Here is a tiny trained network, its code and every weight. The questions are about switching its units off for an input and a class, where a switched-off unit gives its printed mean instead of its output.

import numpy as np


def w(rows, s, z=0):
    codes = np.array(rows[::2]) - 128.0
    scale = np.full(codes.shape[1], s)
    scale[-1] = z or s
    return codes * scale


def norm(h):
    return h / np.sqrt((h * h).mean(-1, keepdims=True) + 1e-5)


def f(y):
    return y / 2 * (1 + np.tanh(0.7978845608 * (y + 0.044715 * y**3)))


def log_softmax(a):
    a = a - a.max(-1, keepdims=True)
    return a - np.log(np.exp(a).sum(-1, keepdims=True))


def net(x, mask):
    res = np.array(x, float).reshape(1, 5) / 4 @ E
    u = 0
    for l in range(3):
        y = f(norm(res) @ A[l][:, :-1].T + A[l][:, -1])
        res = res + np.where(mask[u : u + 11], y, B[l][:, -1]) @ B[l][:, :-1]
        u += 11
    return log_softmax(norm(res)[-1] @ U[:, :-1].T + U[:, -1])


A, B = {}, {}
E = w([
[165,96,72,254,51],'x0',
[102,190,63,98,98],'x1',
[180,65,133,68,54],'x2',
[18,102,158,139,64],'x3',
[129,128,127,129,127],'x4',
],0.0059)
A[0] = w([
[128,195,114,183,178,90],'0.n0',
[154,107,137,209,124,84],'0.n1',
[163,108,95,123,176,62],'0.n2',
[161,87,186,156,155,78],'0.n3',
[147,176,109,150,175,68],'0.n4',
[133,114,198,135,138,69],'0.n5',
[226,176,120,95,92,158],'0.n6',
[121,195,77,75,60,5],'0.n7',
[188,158,149,101,78,84],'0.n8',
[90,161,1,86,119,73],'0.n9',
[156,208,63,101,107,151],'0.n10',
],0.01,0.0023)
B[0] = w([
[91,75,63,146,191,235],'0.n0',
[125,183,123,108,129,213],'0.n1',
[144,87,150,144,152,152],'0.n2',
[162,138,208,141,121,182],'0.n3',
[108,57,136,137,139,182],'0.n4',
[167,136,136,173,68,159],'0.n5',
[147,84,86,110,164,255],'0.n6',
[144,103,178,133,72,201],'0.n7',
[97,94,66,109,177,164],'0.n8',
[159,150,253,166,114,235],'0.n9',
[177,76,197,190,158,238],'0.n10',
],0.0079,0.0028)
A[1] = w([
[112,143,143,29,183,130],'1.n0',
[136,127,2,232,135,112],'1.n1',
[159,66,22,203,51,130],'1.n2',
[236,98,32,22,20,3],'1.n3',
[155,132,116,121,69,152],'1.n4',
[74,83,196,16,211,147],'1.n5',
[90,94,100,174,126,101],'1.n6',
[170,115,109,227,93,96],'1.n7',
[122,207,121,80,186,166],'1.n8',
[135,191,92,147,159,4],'1.n9',
[38,147,41,91,85,70],'1.n10',
],0.0069,0.0025)
B[1] = w([
[128,188,54,163,63,177],'1.n0',
[172,196,131,90,149,194],'1.n1',
[112,243,99,26,101,194],'1.n2',
[106,96,179,94,150,178],'1.n3',
[156,131,152,114,255,141],'1.n4',
[179,236,62,147,64,254],'1.n5',
[105,124,100,60,158,142],'1.n6',
[148,226,168,69,118,176],'1.n7',
[214,131,147,127,154,148],'1.n8',
[68,96,105,148,119,107],'1.n9',
[125,41,192,151,114,135],'1.n10',
],0.0059,0.0045)
A[2] = w([
[42,104,151,116,104,129],'2.n0',
[58,127,205,126,116,86],'2.n1',
[86,178,166,220,187,132],'2.n2',
[163,141,156,92,214,82],'2.n3',
[178,124,212,181,130,128],'2.n4',
[70,158,130,124,69,164],'2.n5',
[197,121,147,2,87,252],'2.n6',
[142,61,147,84,84,67],'2.n7',
[85,159,105,164,177,61],'2.n8',
[97,60,145,169,109,117],'2.n9',
[177,136,208,172,125,139],'2.n10',
],0.01,0.0026)
B[2] = w([
[194,68,124,227,163,155],'2.n0',
[175,101,134,158,131,166],'2.n1',
[78,84,173,46,103,199],'2.n2',
[153,102,100,156,52,174],'2.n3',
[108,124,163,125,79,177],'2.n4',
[254,116,63,118,185,183],'2.n5',
[56,140,134,166,146,254],'2.n6',
[61,120,110,82,177,150],'2.n7',
[87,113,91,121,114,150],'2.n8',
[179,164,97,95,141,132],'2.n9',
[100,156,164,113,59,179],'2.n10',
],0.0085,0.0079)
U = w([
[105,123,210,126,57,251],'0',
[121,226,76,103,121,71],'1',
[197,39,107,182,158,110],'2',
[4,64,113,90,177,73],'3',
],0.015,0.0035)

Each question gives the input, the list of numbers given to net, and the class t.
The units are the neurons (one row each of A and B). Each row of codes is followed by its name. A weight is (code - 128) times the scale printed after its matrix; where a second scale follows, it is the last column's (A, B and U).
mask holds one flag per neuron, layer by layer. A switched-off neuron (its flag False) gives its mean, the last column of its row in B, instead of its output. The means were averaged over made-up inputs and are rounded, as every weight is.
A unit's drop is (log p(t) with every unit on - log p(t) with that unit switched off) / (log p(t) with every unit on - log p(t) with every unit switched off).
The circuit of an input: a set's keep is (log p(t) with only the set's units on - log p(t) with every unit switched off) / (log p(t) with every unit on - log p(t) with every unit switched off). Starting from the 12 units with the biggest drops (on a tie, the unit counted first), units are removed one at a time, each time the one whose removal leaves the highest keep (on an exact tie, the one counted first), for as long as the keep stays at least 0.8.
circuit, biggest first: the units of the circuit, biggest drop first
k most important neurons: the k neurons with the biggest drops, biggest first
k most important neurons of layer l: the k neurons of layer l with the biggest drops, biggest first
input [7,-8,-5,1,3], class 0: 2 most important neurons => (0.n3 1.n5)
input [3,0,-8,-5,-4], class 3: circuit, biggest first => (0.n0 2.n2)
input [-3,1,5,7,6], class 2: most important neuron => (2.n0)
input [-5,6,0,4,-8], class 0: 2 most important neurons => (0.n9 0.n7)
input [2,2,7,8,7], class 2: circuit, biggest first => (2.n0 2.n5)
input [-6,8,-4,5,-1], class 0: circuit, biggest first => (0.n9 0.n7)
input [8,-5,-8,6,-5], class 1: circuit, biggest first => (1.n2 1.n1 0.n9)
input [7,-6,-7,-4,-8], class 1: 4 most important neurons of layer 0 => (0.n9 0.n10 0.n0 0.n1)
input [6,-5,1,8,-6], class 2: 2 most important neurons => (2.n5 1.n5)
input [-1,4,6,-2,8], class 3: circuit, biggest first => (0.n8 2.n6)
input [-2,3,2,5,-6], class 2: circuit, biggest first => (2.n5 2.n0)
input [4,5,-5,-2,4], class 0: 2 most important neurons => (0.n9 0.n10)
input [7,8,0,-8,-6], class 0: 2 most important neurons => (0.n10 0.n9)
input [-3,4,1,-6,-2], class 2: 2 most important neurons of layer 0 => (0.n6 0.n8)
input [6,2,-5,1,-1], class 1: circuit, biggest first => (1.n2)
input [5,-6,7,7,1], class 2: 2 most important neurons => (2.n0 2.n5)
input [-2,6,6,-5,-6], class 0: 3 most important neurons of layer 0 => (0.n10 0.n9 0.n7)
input [1,-6,4,8,-3], class 2: 2 most important neurons => (0.n9 2.n0)
input [8,-6,4,6,-1], class 1: 2 most important neurons of layer 0 => (0.n9 0.n10)
input [-1,7,-5,2,-5], class 0: circuit, biggest first => (0.n9)
input [6,-5,-1,-6,-1], class 1: 3 most important neurons of layer 1 => (1.n2 1.n7 1.n1)
input [-6,-3,-6,6,-4], class 1: 2 most important neurons => (1.n5 1.n0)
input [-1,-8,6,-5,-7], class 0: 2 most important neurons of layer 0 => (0.n3 0.n0)
